Below are the code and all the weights of a small trained network. Each question names an input and a target symbol and asks about switching units off, where a switched-off unit gives its printed mean instead of its output.

import numpy as np


def w(rows, s, z=0):
    codes = np.array(rows[::2]) - 128.0
    scale = np.full(codes.shape[1], s)
    scale[-1] = z or s
    return codes * scale


def f(y):
    return np.maximum(y, 0)


def softmax(a):
    e = np.exp(a - a.max(-1, keepdims=True))
    return e / e.sum(-1, keepdims=True)


def log_softmax(a):
    a = a - a.max(-1, keepdims=True)
    return a - np.log(np.exp(a).sum(-1, keepdims=True))


def net(x, mask):
    ids = ['ΞΠΦβεζθλστψ'.index(c) for c in x.split()]
    T = len(ids)
    res = E[ids] + P[:T]
    q, k, v = (res @ M[0].T for M in (Q, K, V))
    z = softmax(np.where(np.tri(T) > 0, q @ k.T / 4**0.5, -1e9)) @ v
    res = res + np.where(mask[0], z, O[0][:, -1]) @ O[0][:, :-1]
    y = f(res @ A[0][:, :-1].T + A[0][:, -1])
    res = res + np.where(mask[1:13], y, B[0][:, -1]) @ B[0][:, :-1]
    return log_softmax(res[-1] @ U[:, :-1].T + U[:, -1])


Q, K, V, O, A, B = {}, {}, {}, {}, {}, {}
E = w([
[209,70,124,167,75],'Ξ',
[150,207,141,105,59],'Π',
[171,201,172,82,189],'Φ',
[221,135,218,122,130],'β',
[158,56,24,109,185],'ε',
[81,177,162,189,159],'ζ',
[49,69,145,54,86],'θ',
[146,153,72,139,48],'λ',
[72,72,141,119,78],'σ',
[197,134,191,203,39],'τ',
[235,96,35,249,107],'ψ',
],0.019)
P = w([
[126,2,151,132,167],'0',
[120,40,144,139,148],'1',
[99,73,146,144,130],'2',
[89,96,150,134,120],'3',
[76,116,158,132,120],'4',
[68,131,163,128,115],'5',
[57,153,169,132,110],'6',
[52,173,174,128,106],'7',
[39,193,180,127,111],'8',
[37,211,182,122,105],'9',
[48,203,185,111,109],'10',
],0.0086)
Q[0] = w([
[170,107,148,110,5],'h1',
[100,102,187,74,93],'h1',
[228,149,106,157,161],'h1',
[32,67,190,62,116],'h1',
],0.015)
K[0] = w([
[145,128,146,138,76],'h1',
[135,156,206,129,118],'h1',
[174,27,77,116,149],'h1',
[132,209,254,140,127],'h1',
],0.017)
V[0] = w([
[254,147,218,142,233],'h1',
[218,121,160,125,50],'h1',
[80,37,175,208,108],'h1',
[98,164,153,245,186],'h1',
],0.0079)
O[0] = w([
[47,219,86,141,169,124],'h1',
[156,255,206,88,42,158],'h1',
[116,228,252,79,178,255],'h1',
[109,114,171,237,138,205],'h1',
],0.0071,0.006)
A[0] = w([
[97,59,15,20,116,109],'n1',
[186,195,51,198,124,122],'n2',
[210,221,124,179,97,49],'n3',
[84,21,113,160,69,253],'n4',
[255,91,229,125,171,104],'n5',
[158,71,157,114,21,212],'n6',
[164,130,213,184,112,175],'n7',
[58,65,113,209,144,100],'n8',
[162,82,49,71,178,88],'n9',
[83,228,2,54,194,236],'n10',
[87,158,158,189,111,115],'n11',
[87,210,64,84,45,215],'n12',
],0.0086,0.0029)
B[0] = w([
[185,80,65,57,132,194],'n1',
[174,50,156,129,190,149],'n2',
[118,92,99,146,235,204],'n3',
[118,199,103,179,196,236],'n4',
[151,121,101,254,90,203],'n5',
[159,189,166,120,175,244],'n6',
[98,150,109,106,124,254],'n7',
[97,102,116,78,145,231],'n8',
[121,98,248,164,17,154],'n9',
[145,79,197,244,83,173],'n10',
[101,74,111,26,117,242],'n11',
[181,124,32,137,115,234],'n12',
],0.0094,0.0085)
U = w([
[143,76,99,191,212,2],'Ξ',
[66,117,119,183,2,168],'Π',
[111,111,130,136,120,61],'Φ',
[153,213,46,113,168,194],'β',
[47,115,144,125,180,183],'ε',
[126,161,252,222,106,213],'ζ',
[124,36,147,159,85,130],'θ',
[89,89,18,167,128,37],'λ',
[113,110,135,135,115,60],'σ',
[91,177,193,54,41,59],'τ',
[182,90,221,39,174,61],'ψ',
],0.0078,0.0057)

Each question gives the input, a string of symbols that net reads in full, and the target symbol t.
The units are the heads (4 rows each of Q, K, V and O) and the neurons (one row each of A and B). Each row of codes is followed by its name. A weight is (code - 128) times the scale printed after its matrix; where a second scale follows, it is the last column's (O, A, B and U).
mask holds one flag per unit, heads first, then neurons. A switched-off unit (its flag False) gives its mean, the last column of its rows in O or B, instead of its output. The means were averaged over made-up inputs and are rounded, as every weight is.
A unit's drop is (log p(t) with every unit on - log p(t) with that unit switched off) / (log p(t) with every unit on - log p(t) with every unit switched off).
The circuit of an input: a set's keep is (log p(t) with only the set's units on - log p(t) with every unit switched off) / (log p(t) with every unit on - log p(t) with every unit switched off). Starting from the 12 units with the biggest drops (on a tie, the unit counted first), units are removed one at a time, each time the one whose removal leaves the highest keep (on an exact tie, the one counted first), for as long as the keep stays at least 0.8.
circuit, biggest first: the units of the circuit, biggest drop first
k most important neurons: the k neurons with the biggest drops, biggest first
drop when u is switched off: that unit's drop, to one decimal
input Ξ β θ ζ σ Ξ, target β: circuit, biggest first => h1, n3
input ζ Ξ θ τ θ θ β β Ξ, target β: 4 most important neurons => n3, n10, n12, n9
input θ θ ζ τ σ θ, target τ: circuit, biggest first => h1
input θ λ θ Π σ, target β: circuit, biggest first => h1, n4, n6, n10
input β τ ζ θ ζ ζ θ σ β, target β: circuit, biggest first => h1, n3
input ζ λ τ ζ ζ θ τ σ, target τ: circuit, biggest first => h1, n11
input Π ζ ζ ψ σ ε θ β θ θ, target Π: circuit, biggest first => h1, n10, n12
input θ σ ζ ζ Φ λ θ ζ τ ε, target θ: 3 most important neurons => n9, n1, n10
input τ θ θ θ τ, target β: circuit, biggest first => h1, n3, n7
input β τ ε θ θ β ζ τ, target β: 2 most important neurons => n3, n12
input θ σ σ, target ζ: 2 most important neurons => n5, n11
input Ξ θ θ β σ σ, target Π: drop when n9 is switched off => 0.0
input ε σ σ β θ θ, target Π: drop when n10 is switched off => 0.6
input θ θ θ β τ ψ, target Ξ: drop when n2 is switched off => 0.6
input τ σ Ξ θ λ Π ζ θ Φ λ σ, target λ: circuit, biggest first => h1
